Below is a small trained network, with its code and all its weights. Each question gives an input and a target symbol and asks what happens when units are switched off, that is, made to give their printed mean instead of their output.

import numpy as np


def w(rows, s, z=0):
    codes = np.array(rows[::2]) - 128.0
    scale = np.full(codes.shape[1], s)
    scale[-1] = z or s
    return codes * scale


def softmax(a):
    e = np.exp(a - a.max(-1, keepdims=True))
    return e / e.sum(-1, keepdims=True)


def log_softmax(a):
    a = a - a.max(-1, keepdims=True)
    return a - np.log(np.exp(a).sum(-1, keepdims=True))


def net(x, mask):
    ids = ['αβγδζηθλξπστφψω'.index(c) for c in x.split()]
    T = len(ids)
    res = E[ids] + P[:T]
    u = 0
    for l in range(3):
        r = res
        for j in range(2):
            rows = slice(3 * j, 3 * j + 3)
            q, k, v = (r @ M[l][rows].T for M in (Q, K, V))
            z = softmax(np.where(np.tri(T) > 0, q @ k.T / 3**0.5, -1e9)) @ v
            o = O[l][rows]
            res = res + np.where(mask[u + j], z, o[:, -1]) @ o[:, :-1]
        u += 2
    return log_softmax(res[-1] @ U[:, :-1].T + U[:, -1])


Q, K, V, O = {}, {}, {}, {}
E = w([
[150,85,225,105,171,148,115,116,127,96,90,92],'α',
[77,185,145,141,140,89,175,158,142,56,55,138],'β',
[227,77,112,163,131,25,128,97,150,183,40,93],'γ',
[154,132,168,58,170,87,228,14,169,113,105,164],'δ',
[200,177,130,172,172,115,177,75,46,127,117,131],'ζ',
[117,113,153,206,142,155,91,116,122,163,86,198],'η',
[65,99,173,172,101,202,213,86,87,99,187,135],'θ',
[82,180,141,144,168,127,177,204,157,248,150,105],'λ',
[106,84,102,173,137,56,118,47,91,38,172,186],'ξ',
[184,97,69,203,181,116,165,155,185,47,226,127],'π',
[103,89,123,205,61,85,111,183,64,120,100,64],'σ',
[204,119,200,85,53,91,188,243,94,138,117,128],'τ',
[106,62,16,101,211,196,165,160,69,114,70,164],'φ',
[78,117,111,140,161,58,186,57,100,210,123,45],'ψ',
[54,58,136,126,95,104,157,132,213,112,173,155],'ω',
],0.017)
P = w([
[136,196,139,172,109,173,66,96,207,127,85,1],'0',
[136,141,136,120,133,90,111,151,117,131,159,152],'1',
[152,118,134,139,127,85,137,146,118,136,141,145],'2',
[147,108,142,141,132,93,140,143,121,134,138,136],'3',
[148,107,140,150,136,97,140,145,121,126,131,139],'4',
[145,102,148,157,141,102,151,143,117,130,130,134],'5',
[143,102,149,158,151,93,150,145,119,136,127,132],'6',
[141,99,154,159,155,101,156,142,114,129,126,133],'7',
[139,97,156,166,150,93,159,136,116,134,123,123],'8',
[143,102,161,169,157,96,171,138,120,131,119,126],'9',
[134,102,156,171,166,97,174,141,112,127,116,127],'10',
[141,100,154,174,166,102,172,136,119,129,114,126],'11',
],0.0087)
Q[0] = w([
[116,59,86,217,107,123,97,59,81,43,127,151],'0.h1',
[69,3,112,220,242,115,134,99,96,129,94,246],'0.h1',
[152,137,8,94,105,148,57,117,195,196,124,185],'0.h1',
[210,146,144,55,62,143,66,145,98,147,239,134],'0.h2',
[115,12,25,137,164,198,131,117,77,177,133,160],'0.h2',
[56,125,166,227,160,149,168,107,137,126,155,85],'0.h2',
],0.0068)
K[0] = w([
[146,56,36,152,46,204,160,81,93,58,64,128],'0.h1',
[98,68,9,103,199,219,121,138,126,158,42,116],'0.h1',
[154,190,103,180,82,126,2,49,184,185,156,81],'0.h1',
[160,124,229,158,101,38,132,153,86,145,221,213],'0.h2',
[162,194,115,142,69,163,77,58,178,132,164,66],'0.h2',
[74,178,108,135,182,220,101,86,74,131,156,96],'0.h2',
],0.007)
V[0] = w([
[11,143,112,112,119,204,113,160,145,221,70,74],'0.h1',
[152,128,159,126,175,186,32,155,142,128,66,110],'0.h1',
[106,103,105,9,216,167,179,253,108,130,112,107],'0.h1',
[163,193,205,89,74,46,156,95,208,154,112,34],'0.h2',
[6,90,171,185,51,105,27,150,164,129,130,120],'0.h2',
[102,163,118,121,136,183,168,75,178,50,197,106],'0.h2',
],0.0052)
O[0] = w([
[147,94,86,115,69,160,175,156,160,192,68,114,170],'0.h1',
[106,68,143,135,146,109,127,120,130,186,10,174,176],'0.h1',
[253,193,170,78,36,176,217,96,194,145,62,40,253],'0.h1',
[6,61,139,156,65,31,203,163,104,139,79,179,82],'0.h2',
[81,187,109,66,200,73,189,167,66,154,97,50,151],'0.h2',
[105,189,166,119,39,107,88,89,46,219,79,174,101],'0.h2',
],0.0054,0.0052)
Q[1] = w([
[166,97,65,134,138,232,97,75,126,128,88,109],'1.h1',
[115,129,196,211,138,56,162,136,171,152,122,107],'1.h1',
[160,186,133,116,116,193,43,37,143,118,147,151],'1.h1',
[111,183,87,129,17,117,124,86,134,148,88,160],'1.h2',
[104,131,167,61,72,106,82,66,119,174,132,134],'1.h2',
[1,177,108,111,28,91,108,140,76,153,149,157],'1.h2',
],0.0079)
K[1] = w([
[145,167,131,237,94,177,43,34,203,140,134,82],'1.h1',
[65,108,76,96,226,127,173,162,48,79,64,87],'1.h1',
[60,145,194,164,142,2,71,138,132,138,211,74],'1.h1',
[90,144,146,159,98,60,105,144,105,128,166,187],'1.h2',
[147,92,185,137,125,125,108,58,125,135,187,100],'1.h2',
[72,223,167,167,79,86,85,120,188,136,164,71],'1.h2',
],0.0083)
V[1] = w([
[72,99,145,111,175,138,131,118,15,130,141,141],'1.h1',
[129,185,153,87,195,79,113,189,160,139,156,119],'1.h1',
[117,149,185,205,118,62,66,94,156,84,179,144],'1.h1',
[84,99,99,203,112,32,176,139,109,158,188,202],'1.h2',
[168,173,226,180,135,64,72,19,192,145,105,2],'1.h2',
[76,105,96,55,244,157,187,143,128,86,149,33],'1.h2',
],0.0052)
O[1] = w([
[157,103,179,206,78,92,174,91,92,103,170,145,150],'1.h1',
[95,140,88,99,94,119,68,130,107,144,171,42,107],'1.h1',
[101,103,152,134,110,66,122,214,135,160,134,58,135],'1.h1',
[157,160,58,110,154,92,133,126,157,155,121,196,85],'1.h2',
[200,89,178,37,255,131,132,138,127,131,123,63,3],'1.h2',
[49,92,96,133,78,171,51,28,118,111,147,136,234],'1.h2',
],0.0067,0.0044)
Q[2] = w([
[130,194,165,114,104,120,144,68,217,76,111,105],'2.h1',
[184,98,144,54,205,101,87,131,151,159,255,126],'2.h1',
[51,169,105,60,147,106,120,147,111,89,145,156],'2.h1',
[173,172,196,151,117,167,187,128,126,125,153,138],'2.h2',
[154,116,89,131,126,147,129,89,176,122,87,125],'2.h2',
[140,127,131,71,175,126,55,149,144,107,147,116],'2.h2',
],0.009)
K[2] = w([
[70,134,134,36,100,129,159,112,157,99,57,108],'2.h1',
[149,74,85,126,182,122,97,114,137,107,254,148],'2.h1',
[137,160,101,154,123,79,144,108,137,49,243,152],'2.h1',
[131,142,110,113,154,186,132,147,98,127,77,139],'2.h2',
[111,128,108,136,142,177,95,121,113,166,101,197],'2.h2',
[154,113,178,118,84,102,128,157,126,105,246,153],'2.h2',
],0.0086)
V[2] = w([
[171,62,193,121,81,114,102,220,45,116,124,38],'2.h1',
[205,46,194,150,150,131,147,22,102,198,129,157],'2.h1',
[172,138,55,65,178,139,145,188,101,233,156,119],'2.h1',
[162,185,147,168,106,112,149,65,53,178,103,28],'2.h2',
[164,154,75,40,166,144,158,69,3,122,117,161],'2.h2',
[114,71,132,180,15,187,148,65,198,23,123,128],'2.h2',
],0.0058)
O[2] = w([
[116,155,20,140,159,208,144,200,125,95,131,145,72],'2.h1',
[145,109,55,7,50,145,40,90,76,212,82,141,228],'2.h1',
[164,141,146,214,142,141,41,147,141,253,159,112,4],'2.h1',
[125,220,195,131,109,147,88,154,34,111,195,110,208],'2.h2',
[56,208,96,95,202,50,72,155,123,113,72,56,241],'2.h2',
[133,66,134,103,170,99,85,210,120,87,192,180,245],'2.h2',
],0.0066,0.002)
U = w([
[170,71,213,60,235,156,99,180,115,121,118,79,254],'α',
[109,204,170,157,198,104,174,156,170,75,68,136,118],'β',
[196,94,91,117,120,49,142,137,173,163,58,84,39],'γ',
[150,160,186,43,147,95,177,54,171,157,112,187,47],'δ',
[254,239,127,136,175,132,148,101,26,140,135,151,135],'ζ',
[52,109,190,233,170,159,34,150,106,185,83,239,159],'η',
[99,132,157,147,61,233,190,65,78,127,173,133,127],'θ',
[126,184,118,132,135,183,170,198,162,228,161,79,173],'λ',
[50,97,108,124,159,60,55,80,75,72,163,132,49],'ξ',
[167,93,63,181,223,165,114,188,159,110,209,128,167],'π',
[101,77,99,184,59,87,101,252,23,131,137,34,84],'σ',
[236,97,169,104,62,142,202,241,129,135,129,180,60],'τ',
[102,144,29,77,110,142,145,176,124,135,83,135,137],'φ',
[42,169,115,95,137,71,117,81,110,189,127,48,127],'ψ',
[32,52,139,73,92,89,142,166,233,168,174,133,143],'ω',
],0.0066,0.0048)

Each question gives the input, a string of symbols that net reads in full, and the target symbol t.
The units are the heads (3 rows each of Q, K, V and O). Each row of codes is followed by its name. A weight is (code - 128) times the scale printed after its matrix; where a second scale follows, it is the last column's (O and U).
mask holds one flag per head, layer by layer. A switched-off head (its flag False) gives its mean, the last column of its rows in O, instead of its output. The means were averaged over made-up inputs and are rounded, as every weight is.
A unit's drop is (log p(t) with every unit on - log p(t) with that unit switched off) / (log p(t) with every unit on - log p(t) with every unit switched off).
The circuit of an input: a set's keep is (log p(t) with only the set's units on - log p(t) with every unit switched off) / (log p(t) with every unit on - log p(t) with every unit switched off). Starting from all 6 units, units are removed one at a time, each time the one whose removal leaves the highest keep (on an exact tie, the one counted first), for as long as the keep stays at least 0.8.
circuit, biggest first: the units of the circuit, biggest drop first
most important unit: the unit with the biggest drop
heads that matter: for each layer, one digit per head in row order, 1 if its drop is at least 0.15 and else 0, layers parted by /
input η θ φ β γ α ω η τ, target θ: circuit, biggest first -> [1.h2, 1.h1, 0.h2]
input η β η β σ φ θ η α σ δ, target θ: circuit, biggest first -> [1.h2, 0.h2]
input τ ζ ζ β η η η ζ λ φ ζ, target π: circuit, biggest first -> [2.h2, 2.h1, 1.h2]
input θ η η η η η φ ζ τ, target ζ: circuit, biggest first -> [1.h1, 0.h1]
input π η φ η, target λ: most important unit -> 0.h2
input ζ φ η η α, target τ: heads that matter -> 11 / 11 / 01
input ω η φ η η ζ η δ φ π η φ, target ψ: circuit, biggest first -> [0.h2, 2.h2, 0.h1]
input η θ φ η η π β ζ η ξ, target θ: circuit, biggest first -> [0.h1, 1.h2, 0.h2]
input ζ η ξ η α π φ ψ η η η β, target τ: circuit, biggest first -> [0.h2, 0.h1, 2.h2, 1.h1]
input α σ φ σ ω ψ, target φ: circuit, biggest first -> [2.h1, 1.h2]
input β β ω η β θ α δ π φ, target β: circuit, biggest first -> [0.h2, 2.h1, 1.h1]
input β ψ ω ζ φ η η λ, target β: circuit, biggest first -> [1.h1, 2.h1]
input η φ η η ω β, target θ: circuit, biggest first -> [1.h2, 0.h2]
input α ω η τ α φ β η ψ, target φ: most important unit -> 2.h1
input τ φ η η, target π: heads that matter -> 11 / 01 / 11
input η β η η θ φ σ, target θ: circuit, biggest first -> [0.h2, 1.h2, 1.h1]
input η ω π η η σ φ σ β, target θ: circuit, biggest first -> [0.h2, 1.h2]
input φ θ α η η ω ζ ω ζ, target α: circuit, biggest first -> [1.h2, 2.h2, 1.h1, 0.h2]
input ω η θ φ θ β, target ψ: heads that matter -> 11 / 11 / 11
input φ φ ω σ η π β ζ η α φ, target α: most important unit -> 0.h2
input η ζ ω φ β β β η ζ, target θ: heads that matter -> 11 / 01 / 00
input φ η τ, target α: heads that matter -> 10 / 11 / 01
input η η η ξ ω η ω η ζ φ ζ, target θ: heads that matter -> 10 / 01 / 00
input π η η η β τ φ β η η η, target λ: heads that matter -> 11 / 11 / 10
input η ζ η η α η φ θ β α π, target θ: heads that matter -> 10 / 01 / 00
input θ η π η β α η η φ η η, target ζ: heads that matter -> 11 / 01 / 01
input φ η ω β ω σ η α η η θ, target α: most important unit -> 2.h2
